Below is a small trained network, with its code and all its weights. Each question gives an input and a target symbol and asks what happens when units are switched off, that is, made to give their printed mean instead of their output.

import numpy as np


def w(rows, s, z=0):
    codes = np.array(rows[::2]) - 128.0
    scale = np.full(codes.shape[1], s)
    scale[-1] = z or s
    return codes * scale


def norm(h):
    return h / np.sqrt((h * h).mean(-1, keepdims=True) + 1e-5)


def f(y):
    return np.maximum(y, 0)


def softmax(a):
    e = np.exp(a - a.max(-1, keepdims=True))
    return e / e.sum(-1, keepdims=True)


def log_softmax(a):
    a = a - a.max(-1, keepdims=True)
    return a - np.log(np.exp(a).sum(-1, keepdims=True))


def net(x, mask):
    ids = ['αβγεζηθλμξπστψω'.index(c) for c in x.split()]
    T = len(ids)
    res = E[ids] + P[:T]
    r = norm(res)
    for j in range(2):
        rows = slice(2 * j, 2 * j + 2)
        q, k, v = (r @ M[0][rows].T for M in (Q, K, V))
        z = softmax(np.where(np.tri(T) > 0, q @ k.T / 2**0.5, -1e9)) @ v
        o = O[0][rows]
        res = res + np.where(mask[j], z, o[:, -1]) @ o[:, :-1]
    y = f(norm(res) @ A[0][:, :-1].T + A[0][:, -1])
    res = res + np.where(mask[2:6], y, B[0][:, -1]) @ B[0][:, :-1]
    return log_softmax(norm(res)[-1] @ U[:, :-1].T + U[:, -1])


Q, K, V, O, A, B = {}, {}, {}, {}, {}, {}
E = w([
[137,163,125,98,145,147,130,154],'α',
[136,144,129,90,160,128,106,148],'β',
[149,143,146,113,149,117,111,162],'γ',
[149,146,147,111,150,123,110,163],'ε',
[149,148,148,110,155,120,109,161],'ζ',
[186,88,170,140,180,117,98,52],'η',
[116,86,190,104,141,67,183,142],'θ',
[81,186,127,141,133,114,145,105],'λ',
[97,143,109,194,115,153,21,185],'μ',
[180,141,133,141,40,51,205,212],'ξ',
[141,159,145,108,150,134,122,161],'π',
[2,86,160,144,157,158,101,150],'σ',
[155,129,79,145,132,88,127,106],'τ',
[91,81,158,116,92,62,190,136],'ψ',
[150,61,95,145,108,173,137,145],'ω',
],0.032)
P = w([
[129,20,79,213,232,141,105,186],'0',
[133,120,63,107,84,219,176,103],'1',
[173,125,147,241,165,147,205,228],'2',
[172,244,140,48,47,155,129,38],'3',
[223,129,119,88,151,156,176,237],'4',
[153,210,166,121,32,88,70,2],'5',
],0.0084)
Q[0] = w([
[150,136,148,116,46,29,97,23],'head 1',
[243,131,215,52,142,151,103,53],'head 1',
[182,181,168,162,73,110,78,2],'head 2',
[212,79,85,53,88,111,88,126],'head 2',
],0.0078)
K[0] = w([
[143,165,125,10,52,120,94,74],'head 1',
[186,160,145,99,97,159,248,52],'head 1',
[135,152,122,60,71,139,88,73],'head 2',
[171,167,116,154,86,191,183,121],'head 2',
],0.011)
V[0] = w([
[160,149,14,56,23,58,121,237],'head 1',
[106,48,162,102,118,48,88,101],'head 1',
[108,91,255,199,81,131,47,254],'head 2',
[96,117,148,25,116,96,41,133],'head 2',
],0.0069)
O[0] = w([
[126,100,2,126,102,118,161,107,232],'head 1',
[171,252,136,142,115,33,135,200,39],'head 1',
[90,148,94,24,49,99,96,53,4],'head 2',
[123,94,137,31,173,85,106,228,74],'head 2',
],0.0097,0.0023)
A[0] = w([
[33,98,215,170,131,71,213,131,81],'neuron 1',
[30,255,143,171,162,136,173,23,1],'neuron 2',
[223,126,133,191,183,126,163,95,103],'neuron 3',
[142,179,106,130,170,132,36,88,110],'neuron 4',
],0.0094,0.0051)
B[0] = w([
[98,131,42,61,105,137,201,78,175],'neuron 1',
[254,182,146,123,85,230,108,77,154],'neuron 2',
[120,78,91,192,203,49,111,66,254],'neuron 3',
[120,150,144,188,64,125,178,76,195],'neuron 4',
],0.012,0.0059)
U = w([
[124,131,130,135,116,97,125,141,129],'α',
[170,83,89,80,152,121,115,236,125],'β',
[120,135,47,117,112,99,125,113,3],'γ',
[135,6,115,140,112,182,121,146,147],'ε',
[146,66,211,135,168,112,136,72,133],'ζ',
[115,143,185,170,125,121,148,196,230],'η',
[130,118,119,116,108,92,104,118,99],'θ',
[161,151,90,156,73,71,183,211,146],'λ',
[75,163,97,183,79,109,74,180,240],'μ',
[104,168,34,193,194,77,147,140,106],'ξ',
[125,114,103,98,95,87,90,109,88],'π',
[26,107,142,113,137,128,119,85,195],'σ',
[145,107,96,123,99,81,97,114,152],'τ',
[96,110,113,83,137,66,211,101,91],'ψ',
[157,190,106,151,103,143,157,50,20],'ω',
],0.011,0.0044)

Each question gives the input, a string of symbols that net reads in full, and the target symbol t.
The units are the heads (2 rows each of Q, K, V and O) and the neurons (one row each of A and B). Each row of codes is followed by its name. A weight is (code - 128) times the scale printed after its matrix; where a second scale follows, it is the last column's (O, A, B and U).
mask holds one flag per unit, heads first, then neurons. A switched-off unit (its flag False) gives its mean, the last column of its rows in O or B, instead of its output. The means were averaged over made-up inputs and are rounded, as every weight is.
A unit's drop is (log p(t) with every unit on - log p(t) with that unit switched off) / (log p(t) with every unit on - log p(t) with every unit switched off).
The circuit of an input: a set's keep is (log p(t) with only the set's units on - log p(t) with every unit switched off) / (log p(t) with every unit on - log p(t) with every unit switched off). Starting from all 6 units, units are removed one at a time, each time the one whose removal leaves the highest keep (on an exact tie, the one counted first), for as long as the keep stays at least 0.8.
units of the circuit, in order: the units of the circuit, biggest drop first
most important unit: the unit with the biggest drop
k most important neurons: the k neurons with the biggest drops, biggest first
heads that matter: for each layer, one digit per head in row order, 1 if its drop is at least 0.15 and else 0, layers parted by /
drop when u is switched off: that unit's drop, to one decimal
input τ τ α β, target ξ: most important unit : head 2
input β β ω τ τ γ, target ξ: units of the circuit, in order : [head 2; head 1]
input β ζ ω τ β ε, target ξ: units of the circuit, in order : [head 2; head 1]
input β α β β, target ε: units of the circuit, in order : [head 1; head 2]
input β η β, target β: units of the circuit, in order : [head 2; neuron 3]
input η μ β, target η: units of the circuit, in order : [head 1; neuron 3; head 2; neuron 1]
input β τ π ε, target ξ: units of the circuit, in order : [head 2; head 1; neuron 2]
input ξ λ ω ε, target ζ: 2 most important neurons : [neuron 1; neuron 2]
input β β β α, target β: heads that matter : 01
input β λ η γ, target ζ: heads that matter : 11
input β β ω ξ β, target ω: heads that matter : 01
input β α η β γ, target η: heads that matter : 10
input β β ω β ψ γ, target β: heads that matter : 01
input μ η β β λ, target ω: heads that matter : 00
input β β τ β, target β: units of the circuit, in order : [head 2]
input β μ ψ β ε, target λ: heads that matter : 11
input β τ η β ζ, target η: heads that matter : 10
input β ω ψ τ, target ξ: heads that matter : 01
input β λ α π, target ζ: heads that matter : 11
input β τ η β β, target η: heads that matter : 10
input β ζ θ, target ψ: heads that matter : 00
input α τ β ψ ω ε, target λ: most important neuron : [neuron 3]
input τ λ ω α η π, target ε: heads that matter : 11
input α ζ ε, target ε: 2 most important neurons : [neuron 3; neuron 1]
input τ α η β, target ε: drop when neuron 3 is switched off : 0.1
input β ψ θ, target ψ: drop when neuron 1 is switched off : 0.6
